Below are the code and all the weights of a small trained network. Each question names an input and a target symbol and asks about switching units off, where a switched-off unit gives its printed mean instead of its output.

import numpy as np


def w(rows, s, z=0):
    codes = np.array(rows[::2]) - 128.0
    scale = np.full(codes.shape[1], s)
    scale[-1] = z or s
    return codes * scale


def f(y):
    return np.maximum(y, 0)


def softmax(a):
    e = np.exp(a - a.max(-1, keepdims=True))
    return e / e.sum(-1, keepdims=True)


def log_softmax(a):
    a = a - a.max(-1, keepdims=True)
    return a - np.log(np.exp(a).sum(-1, keepdims=True))


def net(x, mask):
    ids = ['γδεηλξπστφψω'.index(c) for c in x.split()]
    T = len(ids)
    res = E[ids] + P[:T]
    u = 0
    for l in range(3):
        r = res
        for j in range(3):
            rows = slice(2 * j, 2 * j + 2)
            q, k, v = (r @ M[l][rows].T for M in (Q, K, V))
            z = softmax(np.where(np.tri(T) > 0, q @ k.T / 2**0.5, -1e9)) @ v
            o = O[l][rows]
            res = res + np.where(mask[u + j], z, o[:, -1]) @ o[:, :-1]
        u += 3
        y = f(res @ A[l][:, :-1].T + A[l][:, -1])
        res = res + np.where(mask[u : u + 8], y, B[l][:, -1]) @ B[l][:, :-1]
        u += 8
    return log_softmax(res[-1] @ U[:, :-1].T + U[:, -1])


Q, K, V, O, A, B = {}, {}, {}, {}, {}, {}
E = w([
[115,150,138],'γ',
[136,147,48],'δ',
[67,143,193],'ε',
[158,83,129],'η',
[99,202,85],'λ',
[138,103,75],'ξ',
[118,176,59],'π',
[163,117,75],'σ',
[101,140,174],'τ',
[52,5,109],'φ',
[50,197,162],'ψ',
[170,123,119],'ω',
],0.013)
P = w([
[94,163,86],'0',
[101,254,159],'1',
[131,212,137],'2',
[136,199,122],'3',
[124,198,114],'4',
[114,195,106],'5',
[108,186,102],'6',
[104,173,100],'7',
[101,159,77],'8',
],0.0073)
Q[0] = w([
[220,120,143],'L0H1',
[29,255,104],'L0H1',
[80,127,48],'L0H2',
[212,155,77],'L0H2',
[115,154,154],'L0H3',
[51,158,166],'L0H3',
],0.012)
K[0] = w([
[166,251,205],'L0H1',
[5,67,125],'L0H1',
[145,68,234],'L0H2',
[182,154,173],'L0H2',
[153,132,74],'L0H3',
[144,171,63],'L0H3',
],0.011)
V[0] = w([
[132,219,209],'L0H1',
[179,80,73],'L0H1',
[150,235,91],'L0H2',
[77,2,180],'L0H2',
[117,169,241],'L0H3',
[216,119,165],'L0H3',
],0.0078)
O[0] = w([
[136,91,2,103],'L0H1',
[173,138,226,77],'L0H1',
[188,157,71,241],'L0H2',
[37,109,180,16],'L0H2',
[75,53,54,96],'L0H3',
[134,69,156,4],'L0H3',
],0.0098,0.0035)
A[0] = w([
[148,102,65,200],'L0N1',
[126,27,121,88],'L0N2',
[49,153,47,173],'L0N3',
[69,171,81,74],'L0N4',
[199,135,195,98],'L0N5',
[56,61,235,194],'L0N6',
[180,2,158,170],'L0N7',
[134,193,76,253],'L0N8',
],0.0083,0.0042)
B[0] = w([
[185,95,108,188],'L0N1',
[122,255,151,132],'L0N2',
[167,70,128,205],'L0N3',
[110,66,156,167],'L0N4',
[87,132,174,136],'L0N5',
[101,169,60,167],'L0N6',
[111,77,234,132],'L0N7',
[218,133,151,253],'L0N8',
],0.0092,0.013)
Q[1] = w([
[227,157,2],'L1H1',
[126,20,143],'L1H1',
[66,101,164],'L1H2',
[188,146,101],'L1H2',
[102,52,255],'L1H3',
[231,191,249],'L1H3',
],0.0085)
K[1] = w([
[183,246,151],'L1H1',
[128,118,68],'L1H1',
[173,148,100],'L1H2',
[56,90,176],'L1H2',
[201,159,76],'L1H3',
[175,137,170],'L1H3',
],0.012)
V[1] = w([
[175,136,91],'L1H1',
[194,230,220],'L1H1',
[99,15,197],'L1H2',
[174,231,120],'L1H2',
[168,115,21],'L1H3',
[134,2,125],'L1H3',
],0.0077)
O[1] = w([
[103,57,48,246],'L1H1',
[87,2,184,255],'L1H1',
[204,188,162,29],'L1H2',
[68,28,125,206],'L1H2',
[86,175,28,224],'L1H3',
[209,198,98,92],'L1H3',
],0.0069,0.0082)
A[1] = w([
[162,185,96,119],'L1N1',
[138,102,183,126],'L1N2',
[81,254,176,151],'L1N3',
[196,140,128,144],'L1N4',
[187,176,178,202],'L1N5',
[69,137,65,255],'L1N6',
[159,71,200,136],'L1N7',
[148,145,69,90],'L1N8',
],0.0082,0.005)
B[1] = w([
[215,134,177,190],'L1N1',
[176,163,127,163],'L1N2',
[85,39,54,167],'L1N3',
[97,173,172,199],'L1N4',
[95,164,253,164],'L1N5',
[189,66,71,254],'L1N6',
[202,115,243,196],'L1N7',
[170,148,109,224],'L1N8',
],0.0056,0.0099)
Q[2] = w([
[156,213,29],'L2H1',
[118,46,115],'L2H1',
[30,43,79],'L2H2',
[159,188,56],'L2H2',
[121,15,37],'L2H3',
[253,226,60],'L2H3',
],0.0052)
K[2] = w([
[218,128,234],'L2H1',
[126,249,62],'L2H1',
[127,233,189],'L2H2',
[79,84,50],'L2H2',
[182,178,73],'L2H3',
[137,212,254],'L2H3',
],0.0065)
V[2] = w([
[195,3,250],'L2H1',
[129,211,125],'L2H1',
[3,65,96],'L2H2',
[115,248,178],'L2H2',
[9,101,58],'L2H3',
[123,93,198],'L2H3',
],0.0068)
O[2] = w([
[168,65,253,122],'L2H1',
[130,199,113,69],'L2H1',
[73,17,134,101],'L2H2',
[104,220,127,5],'L2H2',
[123,36,105,152],'L2H3',
[138,120,219,87],'L2H3',
],0.0078,0.016)
A[2] = w([
[122,178,119,105],'L2N1',
[147,189,171,15],'L2N2',
[254,106,116,253],'L2N3',
[79,33,153,87],'L2N4',
[54,145,93,109],'L2N5',
[125,138,174,73],'L2N6',
[96,73,139,119],'L2N7',
[128,172,171,237],'L2N8',
],0.0083,0.0058)
B[2] = w([
[171,147,139,154],'L2N1',
[67,100,175,153],'L2N2',
[1,140,165,249],'L2N3',
[181,196,106,252],'L2N4',
[188,91,176,141],'L2N5',
[18,96,163,135],'L2N6',
[185,169,136,202],'L2N7',
[159,118,180,150],'L2N8',
],0.0099,0.033)
U = w([
[95,157,138,204],'γ',
[88,113,145,178],'δ',
[98,107,90,96],'ε',
[130,170,153,73],'η',
[116,139,168,142],'λ',
[101,134,139,218],'ξ',
[128,136,163,104],'π',
[1,118,121,142],'σ',
[190,148,154,3],'τ',
[179,146,111,160],'φ',
[103,158,103,117],'ψ',
[35,120,155,66],'ω',
],0.011,0.0077)

Each question gives the input, a string of symbols that net reads in full, and the target symbol t.
The units are the heads (2 rows each of Q, K, V and O) and the neurons (one row each of A and B). Each row of codes is followed by its name. A weight is (code - 128) times the scale printed after its matrix; where a second scale follows, it is the last column's (O, A, B and U).
mask holds one flag per unit, layer by layer, with each layer's heads first. A switched-off unit (its flag False) gives its mean, the last column of its rows in O or B, instead of its output. The means were averaged over made-up inputs and are rounded, as every weight is.
A unit's drop is (log p(t) with every unit on - log p(t) with that unit switched off) / (log p(t) with every unit on - log p(t) with every unit switched off).
The circuit of an input: a set's keep is (log p(t) with only the set's units on - log p(t) with every unit switched off) / (log p(t) with every unit on - log p(t) with every unit switched off). Starting from the 12 units with the biggest drops (on a tie, the unit counted first), units are removed one at a time, each time the one whose removal leaves the highest keep (on an exact tie, the one counted first), for as long as the keep stays at least 0.8.
units of the circuit, in order: the units of the circuit, biggest drop first
top k neurons: the k neurons with the biggest drops, biggest first
top k neurons in layer l: the k neurons of layer l with the biggest drops, biggest first
input λ ξ π φ φ γ ψ, target ε: top neuron in layer 1	L1N3
input γ λ γ λ, target σ: units of the circuit, in order	L2N4, L2N7
input ξ σ ψ ψ, target λ: top 2 neurons in layer 2	L2N6, L2N4
input ψ η σ ε φ ω δ ε, target φ: units of the circuit, in order	L2N3, L2N2
input ψ ω λ ξ, target ψ: top 3 neurons	L2N3, L0N3, L0N4
input τ λ π σ λ ω, target γ: top 2 neurons in layer 2	L2N3, L2N4
input ψ τ σ δ λ π ω η γ, target ψ: top 2 neurons	L0N3, L0N4
input δ γ γ λ, target τ: top 2 neurons	L2N4, L2N7
input π ω λ δ γ ε ε, target φ: top 2 neurons	L2N4, L2N7
input δ δ π φ ε ε ε φ φ, target φ: top 4 neurons	L2N3, L2N4, L2N7, L1N6
input τ γ ξ δ ξ, target γ: top 2 neurons	L2N3, L2N4
input π τ φ γ τ, target φ: top 3 neurons in layer 2	L2N3, L2N2, L2N4
input π λ δ ω ω γ, target φ: top 2 neurons	L2N4, L2N7
input τ γ σ, target γ: top neuron in layer 1	L1N1
input γ λ ψ τ, target σ: top 2 neurons	L2N3, L2N4
input ξ γ λ σ, target λ: top 2 neurons	L2N3, L2N4
input ψ λ λ λ ξ λ λ ω, target ψ: top 3 neurons	L2N3, L0N3, L0N4
input φ π λ ω, target ω: top 2 neurons in layer 2	L2N3, L2N4
input φ γ λ δ ω, target ω: top 2 neurons	L2N4, L2N3
input τ ξ η, target γ: top 2 neurons in layer 2	L2N4, L2N7
input π λ λ λ π λ δ, target φ: top 4 neurons	L2N4, L2N7, L0N8, L2N2
input ε λ λ σ λ π φ φ, target η: top 2 neurons	L0N8, L0N6
input δ ξ ω ξ γ, target τ: top 2 neurons in layer 0	L0N3, L0N4
input δ π λ λ π, target τ: top neuron in layer 1	L1N7
input δ ω δ γ ε ψ ξ, target τ: top 2 neurons in layer 2	L2N4, L2N7
input λ ε τ φ γ ω φ, target ε: top 3 neurons	L2N3, L2N4, L1N7
input λ λ δ λ ψ γ γ, target ε: top neuron	L2N3
input δ ε λ τ λ τ τ, target τ: top 2 neurons in layer 2	L2N4, L2N7
input γ γ λ ξ δ η, target σ: top 3 neurons in layer 2	L2N4, L2N3, L2N7
input π ε φ λ φ, target φ: top 2 neurons in layer 2	L2N3, L2N5
